Each row has a hidden stage along a path, written after it and counted from one end. A new block has a new path.
|  450 |   52 | -383 |  324 |  -99 |  -30 |  101 |  171 |  -91 |   66 |    6 | -214 | -454 | -100 |  411 |  297 | -263 | -216 |   34 |  118 |  -70 |  164 |  -60 |  159 | -158 |  400 |   86 |    3 |   11 |   41 |  291 |  -21 |  183 |   67 | -109 | -213 | -103 |  -29 |  364 |   18 |  311 |  29
|  427 | -130 | -228 |   93 |  -82 |  182 |  -36 |  151 |   77 |   67 |  215 | -180 | -115 | -291 |  315 |  336 |  -82 |  -75 | -346 |  108 |  -28 |  502 |  238 |  306 | -288 |  278 |  271 |   93 |   81 | -375 |  320 |   -7 |  -12 |  159 |  -90 |  164 |  -85 | -101 |  537 |  249 |  236 |  32
|   58 |  336 |  167 | -339 |   -7 | -472 | -535 |   61 | -134 |   51 |  177 | -154 |  516 |  306 | -168 | -261 |   22 |  378 |  -55 |  -39 |  354 |  459 | -537 |   78 | -365 |  137 | -195 |   71 | -193 |   23 | -237 |  166 |  778 | -607 | -249 |  -54 |  156 |   88 |   53 |  410 | -378 |  32
|   65 |  155 |  257 | -363 |  139 | -269 | -330 |  146 | -177 |    9 | -131 | -100 |  211 |  153 |   13 |   29 |  -99 |   80 |   38 |  -65 |  121 |  -54 | -492 |  159 | -154 |  197 |   84 |  208 |   23 |  101 | -183 |  103 |  528 | -392 |  -99 | -124 |   94 |  166 |   88 |  388 | -280 |  27
|  -18 | -137 |  103 | -213 |  -24 |  193 |   47 | -116 |   93 |  115 | -148 |  106 |   98 |    6 |  -11 |  -26 |  173 | -103 |  -36 |  -44 |   95 | -108 |   31 | -214 |  -65 |  -93 |  154 |   87 |    4 |   96 | -260 | -124 | -195 |  139 |    1 |    8 |  120 |  -84 |  -38 | -104 |  122 |  21
| -111 |  240 |  232 |   84 |  360 | -154 |  278 | -166 | -303 |   68 | -124 |  -91 | -212 |  218 |  333 | -198 |  -59 |  -26 |  223 |  -27 |  513 | -165 | -386 |  -66 |  191 |  294 |  -59 | -158 |   16 | -142 | -148 |  406 |  330 | -522 |   83 | -113 |    4 |   68 | -390 |   48 | -243 |  11
|   94 |  -39 | -487 |  154 |   69 | -346 |  281 |  160 |  100 | -478 |   65 |   76 | -138 |  227 | -231 | -104 | -113 |  -59 |  617 |   49 |  305 |  264 |   -6 | -250 |   50 | -183 | -415 | -101 |   47 |  388 | -217 | -349 | -263 |  185 | -146 |   66 |  171 | -106 | -157 | -296 |   63 |  4
|  295 |    9 |  126 | -129 |  -38 |   17 |  158 |  -21 | -102 |  103 | -258 |  -94 | -235 |   53 |  236 |   53 | -209 | -208 |  149 |  -14 |   15 | -137 | -135 | -234 |  -61 |   72 |  193 |   98 |   55 |  111 | -122 |   69 |  174 |   42 | -108 |   41 |   95 |    2 |  -18 |  -57 |  151 |  23
|  283 |   -9 | -469 |   -7 | -425 |  311 | -246 |  188 |  243 |   75 |  377 | -138 |  326 | -229 |  -97 |   53 |   28 |  127 | -294 |  137 |   78 |  487 |  225 |   44 | -385 |  -78 |  133 | -238 |   -7 | -192 |   72 | -248 | -143 |  181 |   31 |  237 |  -78 | -241 |  466 |  -46 |  250 |  25
|   62 |  123 |  215 |   44 |  201 |  170 |   44 | -123 | -106 |  161 |  -29 | -204 | -209 | -142 |  415 |   28 | -106 |  -76 | -132 |   87 |  203 | -136 | -125 |   49 |  115 |  195 |  144 |  -38 |  163 | -263 |    0 |  218 |  133 | -269 |   38 |  -40 |   20 |  -44 |    8 |  156 |  -32 |  13
|  172 |  335 |   26 | -223 |   49 | -584 | -216 |  222 | -269 | -207 |  -67 | -220 |  152 |  400 | -107 | -221 | -317 |  136 |  397 |  -59 |  398 |  126 | -625 |  -78 | -176 |  108 | -202 |   27 |  -31 |  222 | -258 |  122 |  753 | -575 | -206 |    4 |  135 |  138 | -106 |  213 | -329 |  27
|  156 |  113 |  158 |  -51 |  -76 |  237 | -136 | -125 |   -8 |  237 |  -59 | -233 | -148 | -173 |  301 |   39 | -104 |  -88 | -178 |  112 |    2 | -171 |  -68 | -129 |  -22 |    7 |  156 |   14 |   93 |  -19 |  -84 |   -8 |  116 |  -82 |  -54 | -101 |   61 | -129 |  129 |   19 |  149 |  14
|  126 |   42 | -136 |  122 |   78 |  143 |  -48 |  -10 |  154 |  -20 |   81 | -123 |  -74 | -146 |  114 |  -35 | -117 |  -60 |   11 |  153 |  108 |   -1 |  -24 |  -60 |   85 |  -46 |  -92 |  -63 |  214 |   -2 |  -73 | -133 | -143 |  -13 |  -85 |  -15 |  218 | -132 |  114 |    9 |  107 |  19
|  107 |    6 | -325 |  317 |  270 | -518 |  365 |   72 | -205 | -239 | -213 |   74 | -454 |  346 |  142 |   26 |  -84 | -253 |  546 |  -42 |  258 |   51 | -321 |  -36 |   31 |  357 | -293 |  139 |  -83 |  422 |  -37 |  -41 |  150 | -108 | -210 | -396 |  115 |  125 | -154 |  -85 |   55 |  32
|  -15 |   62 |  100 | -324 |  119 | -100 | -435 |  263 |  -89 |    5 |  -10 |  -88 |  358 |   -6 |   14 |  163 |   34 |  133 | -235 |  -87 |  166 |   21 | -309 |  395 | -200 |  244 |  246 |  209 |   86 | -121 |  -57 |   -4 |  355 | -298 |   61 | -161 |  -61 |  145 |  275 |  456 | -280 |  30
|   52 |  190 |   76 |  -79 |   39 | -274 |  -73 | -126 |  -62 |  -30 |  -10 |  -25 |  -62 |  162 |  -36 | -167 |  -41 |  -15 |  263 |  121 |  103 |   72 | -317 | -275 |  -69 |  -83 | -276 |   48 |  -75 |  376 | -279 |  -61 |  223 | -182 | -296 | -162 |  295 |  -14 | -129 |  -27 |  -18 |  9
|  183 |   23 | -211 | -112 | -207 |   15 | -305 |   42 |  266 | -168 |  123 | -129 |  166 |  -75 | -238 | -147 |  -96 |    0 |   49 |  162 |   58 |  159 |   29 | -328 | -144 | -422 | -196 |   67 |  142 |  304 | -295 | -458 | -136 |  104 | -303 |   71 |  370 | -207 |  176 |  -99 |  173 |  19
|  -31 |  115 |  134 |   16 |  168 |   92 |  121 | -222 |   37 |  275 |  282 |   11 |  174 |   62 |  196 | -140 |  202 |  319 | -101 |   12 |  335 |  460 |  -36 |  134 |   17 |  295 | -107 | -349 | -171 | -420 |  -10 |  394 |   67 | -185 |  151 |  193 | -104 | -148 |  -98 |  108 | -138 |  3
|  296 |  166 |   68 |   77 |   99 |  -88 |    4 | -121 |   28 |   12 |   41 | -210 | -202 |    1 |  192 | -157 | -278 |  -53 |  158 |  178 |  105 |  148 | -192 | -211 |   41 |   -5 | -217 |  -14 |  127 |   46 | -104 |   90 |  196 | -186 | -313 |   98 |  353 |  -94 |   -1 |   77 |   62 |  20
| -149 |  138 |   62 |  -98 |  112 | -109 |  -17 | -121 |  -18 |   66 |  121 |   88 |  214 |  146 |  -17 | -177 |  207 |  164 |   12 |    1 |  347 |  204 | -156 |  -77 |  -59 |   33 |  -99 |  -87 |  -92 |  -26 | -227 |   76 |   97 | -175 |   -8 | -110 |   72 |   -9 | -193 |    3 | -164 |  6
|   77 |  109 | -392 |  335 |  -23 |  281 |  -46 |  -27 |  213 |  208 |  293 |  -22 |   60 | -202 |  189 |  -22 |   94 |   53 | -228 |  178 |  133 |  222 |   51 |  105 |  -23 |  167 |  -47 | -274 |   77 | -182 |  114 |  -50 | -184 |   37 |   49 | -201 |   60 | -129 |  196 |  -55 |  174 |  22
|   16 |  -49 |   -7 |  303 |  188 |  170 |  580 | -246 | -152 |  100 | -202 |  -60 | -526 |   44 |  448 |  -45 |    3 | -285 |  176 |  -10 |  381 | -211 |   54 | -225 |  218 |  220 |   61 | -156 |   21 | -117 |  -36 |  173 | -173 |  -65 |  126 |  -40 |  -90 | -136 | -263 | -270 |  198 |  15
|   89 |  -46 | -271 |   68 |  -89 |   85 | -167 |   30 |  106 |  163 |  257 |   29 |  190 |  -82 |   34 |  119 |  257 |  101 | -273 |   58 |   71 |  460 |   34 |  260 | -305 |  271 |   11 |  -43 | -169 | -112 |  116 |  -71 |  -30 |   27 |  -16 | -114 |  -64 |  -95 |  362 |  147 |  125 |  32
|   44 |   27 |  257 | -280 |  151 |   25 | -205 |  -29 |   33 |  131 | -102 |   34 |  148 |  -14 |   11 |   37 |   -1 |   -1 |   30 |   43 | -102 | -122 | -321 |   69 |  -25 |   93 |   21 |  114 |   61 |  143 | -187 |   38 |  117 | -112 |  -87 |  -54 |  244 |   46 |  103 |  261 |  -82 |  23
|  375 |  -17 | -418 |  345 |  125 |  -14 |   -1 |  167 |  130 | -161 |  300 | -166 | -234 | -255 |  232 |  202 | -207 | -107 |  -53 |  260 |    8 |  474 |   72 |  282 |  -78 |  225 | -117 |   19 |  214 | -160 |  288 | -101 | -107 |   22 | -239 |   41 |  174 |  -67 |  435 |  225 |  175 |  26
|  -25 |   81 |  197 | -238 |  104 |   -9 | -155 | -100 |   61 |   85 |  208 |   24 |  285 |   -4 |  -35 |  -80 |  140 |  215 |  -88 |   69 |  153 |  325 | -108 |   54 | -106 |   10 |  -68 |  -56 |  -45 | -135 | -165 |  104 |   73 | -133 |  -53 |  139 |  122 |  -65 |   20 |  210 | -161 |  6
|  201 |   -7 |   49 |   15 |  -31 |  148 |  150 |  -65 |  -41 |   23 | -210 | -207 | -338 |  -73 |  294 |   24 | -205 | -247 |   55 |   35 |  148 | -237 |   38 | -290 |   62 |  -67 |  164 |   68 |  178 |   34 | -131 |  -83 |  -20 |   36 |  -61 |    7 |   64 | -125 |  -23 | -153 |  207 |  16
| -116 | -234 | -109 |   69 |  350 |  -97 |  372 |  -27 |  -79 | -148 |  124 |  162 |   90 |  161 |   34 |  -11 |  329 |   25 |   28 | -127 |  583 |  499 |   78 |  265 |  -94 |  367 |   -7 |  -32 | -117 | -398 |   35 |  196 | -174 | -181 |  122 |  252 | -113 |  -21 |  -55 |  181 | -146 |  32
|  261 |  233 |  229 |  -26 |   74 |   44 |  -47 |  -33 | -104 |  302 |  -63 | -180 | -244 | -111 |  518 |  167 | -234 |  -29 | -149 |   80 |  -70 |  -63 | -183 |   40 |   19 |  250 |  238 |   56 |  123 | -134 |   57 |  245 |  384 |  -41 |  -62 | -240 |    3 |   61 |   59 |  138 |   15 |  5
| -130 | -141 | -131 |  387 |  289 |  269 |  784 | -160 | -183 |   57 | -316 |   54 | -578 |   69 |  456 |   40 |   65 | -359 |  299 |  -99 |  451 | -452 |   58 | -115 |  352 |  334 |  141 | -270 |   51 | -122 |   -6 |  165 | -372 |    7 |  388 | -107 | -253 | -102 | -344 | -370 |  183 |  15
| -195 |    0 |  333 | -115 |  377 |   68 |  217 | -201 | -130 |  218 | -152 |  144 |   78 |  137 |  226 |  -97 |  222 |    2 |  -31 | -117 |  362 | -128 | -232 |   62 |  112 |  319 |  147 |  -19 |  -13 | -242 | -162 |  368 |   72 | -282 |  161 |  -56 |   26 |   90 | -267 |  145 | -211 |  23
|  161 |  -56 | -232 |   61 |  -33 |  -14 |  -18 |  123 |  -39 |   23 |   86 |  -67 |   -1 |  -28 |  170 |  157 |   76 |  -33 | -187 |  -26 |  217 |  316 |   50 |  185 | -249 |  265 |  176 |   80 |  -36 | -168 |  113 |  -40 |   80 |  -15 |  -12 |  -85 | -131 |  -19 |  251 |  109 |   87 |  31
|  369 |  165 | -343 |  -73 | -291 | -506 | -166 |  195 |  -46 | -303 |   -6 | -182 |  -29 |  279 | -218 | -171 | -286 |  -62 |  385 |   60 |  186 |  312 | -237 | -409 | -337 | -229 | -267 |  156 |  -53 |  533 | -264 | -347 |  367 |  -76 | -468 |  -50 |  277 |  -27 |   50 | -156 |  117 |  26
|  200 |  238 |   18 |  -18 |  -79 |  275 |  -36 |   89 |  -63 |  250 |  -22 | -283 |   23 |  -84 |  338 |  -35 | -263 |   49 | -122 |    4 |  252 | -172 | -164 |  -15 |   19 |  158 |  291 | -285 |  175 | -333 |  -12 |  230 |  295 | -202 |  225 |   73 | -131 |  -66 |   40 |   12 |  -24 |  20
|  195 |  305 | -416 |  272 | -155 |  -29 | -161 |   51 |   79 |  -76 |  438 | -296 |   49 |  -86 |   46 | -216 | -165 |  152 |  -34 |  255 |  368 |  452 |  -37 | -101 | -135 |  -83 | -258 | -325 |   74 | -135 |    9 |  -89 |  130 | -249 | -144 |   54 |  107 | -195 |  131 |  -54 |   52 |  11
|  222 |  -66 |  239 | -285 | -107 |  377 |   13 |   30 |  -20 |  243 | -268 | -132 |  -58 | -168 |  309 |  180 | -139 | -175 | -208 |  -67 |  -17 | -325 |   49 | -117 |  -54 |   12 |  547 |  104 |  192 | -168 |  -98 |   35 |   40 |  154 |  128 |   92 |  -67 |  -42 |  111 |   -4 |  146 |  21
|   91 |  -22 | -225 |  276 |  252 | -135 |  593 |   35 | -101 | -170 |  -94 |   30 | -419 |  159 |  308 |   28 | -119 | -157 |  372 |  -56 |  411 |   66 |   52 | -105 |  200 |  201 |  -24 | -126 |   97 |  -79 |  -10 |   93 | -130 |  105 |   93 |  -14 |  -99 |  -19 | -286 | -245 |   43 |  4
|  205 | -187 |  292 | -227 |  -18 |  612 |  -57 |  -44 |   91 |  236 |  -93 | -206 | -124 | -438 |  338 |  320 |  -90 | -166 | -325 |   93 | -188 | -251 |  175 |  130 |   16 |   45 |  457 |   33 |  229 | -304 |   47 |    9 | -231 |  151 |  165 |  293 |  -69 | -202 |  383 |  198 |  207 |  15
|  180 |  110 | -150 |  -45 | -170 |  145 | -256 |   36 |  181 |  -15 |  160 | -217 |  142 | -116 |  -82 | -126 | -145 |   71 |   11 |  164 |  103 |   95 |  -54 | -165 |  -79 | -210 | -131 | -164 |  117 |   75 | -175 | -213 |  -21 |  -55 |  -96 |  147 |  192 | -228 |  190 |  -17 |  106 |  18
| -223 | -159 |  -84 |  134 |  389 |  231 |  402 | -101 |   68 |  -21 |  284 |  194 |  119 |  -69 |  111 |    4 |  342 |  115 |  -56 |    6 |  483 |  376 |  185 |  306 |  122 |  276 |    8 | -326 |   11 | -565 |   67 |  244 | -447 |  -45 |  332 |  295 | -151 | -115 |  -93 |   96 | -149 |  6
|  222 |  -79 | -498 |  396 |   40 |  126 |  117 |  116 |   76 |   28 |  214 |  -33 | -227 | -189 |  241 |  268 |   25 | -113 |  -49 |  161 |   -6 |  317 |   61 |  353 |  -98 |  415 |  -37 | -141 |   -9 |  -95 |  318 |  -72 | -201 |   99 |   21 | -132 |  -92 |  -99 |  412 |   74 |  261 |  28
|  158 |   55 |   34 | -155 | -139 |   68 | -248 |  -54 |   84 |  230 |  -28 |   -1 |   90 |  -52 |   51 |   49 |   52 |  -34 | -132 |   82 | -146 |   24 | -146 |  -91 | -200 |   19 |   69 |  132 |  -41 |  220 | -132 | -124 |  110 |   66 | -181 | -223 |  184 |  -20 |  192 |   42 |  155 |  24
|  294 | -205 | -709 |  308 | -119 | -117 |  206 |  233 |  116 | -299 |  137 |   17 | -219 |    3 |  -82 |  183 |  -29 | -184 |  276 |   91 |   86 |  437 |  158 |   48 | -220 |  107 | -184 |  -30 |  -52 |  231 |  124 | -380 | -310 |  299 | -135 |   22 |    5 | -146 |  321 | -153 |  345 |  32
|  129 | -221 | -200 |  -39 |  113 | -115 |  172 |  211 |  -74 | -238 | -120 |   31 | -138 |   61 |  -12 |  231 |  -21 | -189 |  255 |  -48 |  114 |   73 |  -66 |  174 | -113 |  215 |   51 |  119 |    2 |  128 |    3 | -135 | -114 |   45 |   10 |   84 |  -54 |    0 |  193 |   99 |   66 |  29
|  154 |  -46 |   22 | -249 |  -80 |  101 |  -38 |  121 |   83 |    4 |  -11 |  -60 |  100 |  -45 |   71 |  122 |  -59 |   63 |  -52 |  -53 |   98 |   98 |  115 |  -42 |  -75 |  -71 |  227 |   26 |  101 |  -95 | -126 | -106 |  -40 |  218 |   77 |  141 |  -90 |  -96 |   85 |  -23 |   26 |  3
|  197 |    9 |  376 | -444 |  -98 |  129 | -318 |   17 | -100 |  334 | -147 | -103 |  150 |  -85 |  190 |  229 |   11 |    0 | -296 |  -38 | -173 |  -56 | -216 |  154 | -285 |  221 |  403 |  229 |  -62 |  -47 |  -54 |  123 |  368 |  -88 |  -27 |  -31 |  -44 |   49 |  311 |  333 |    1 |  27
|   27 | -204 | -397 |  361 |  282 |   50 |  697 |   73 |  -52 | -320 |  -66 |   97 | -497 |    0 |  165 |  129 |  -62 | -333 |  485 |   53 |  310 |  -42 |  118 |  -11 |  220 |  157 |  -69 | -205 |  140 |    9 |   49 |  -69 | -509 |  169 |  164 |  123 |  -61 |  -86 | -133 | -247 |  165 |  9
|  115 | -197 |  -12 |  -65 |   85 |  230 |   94 |  102 |  -59 |   96 |  -29 |  -23 |  -37 | -166 |  293 |  314 |  100 | -117 | -287 |  -59 |  126 |  107 |  130 |  317 | -150 |  342 |  432 |  113 |   60 | -367 |  162 |   75 |  -79 |   43 |  162 |   67 | -219 |    0 |  285 |  207 |   69 |  28
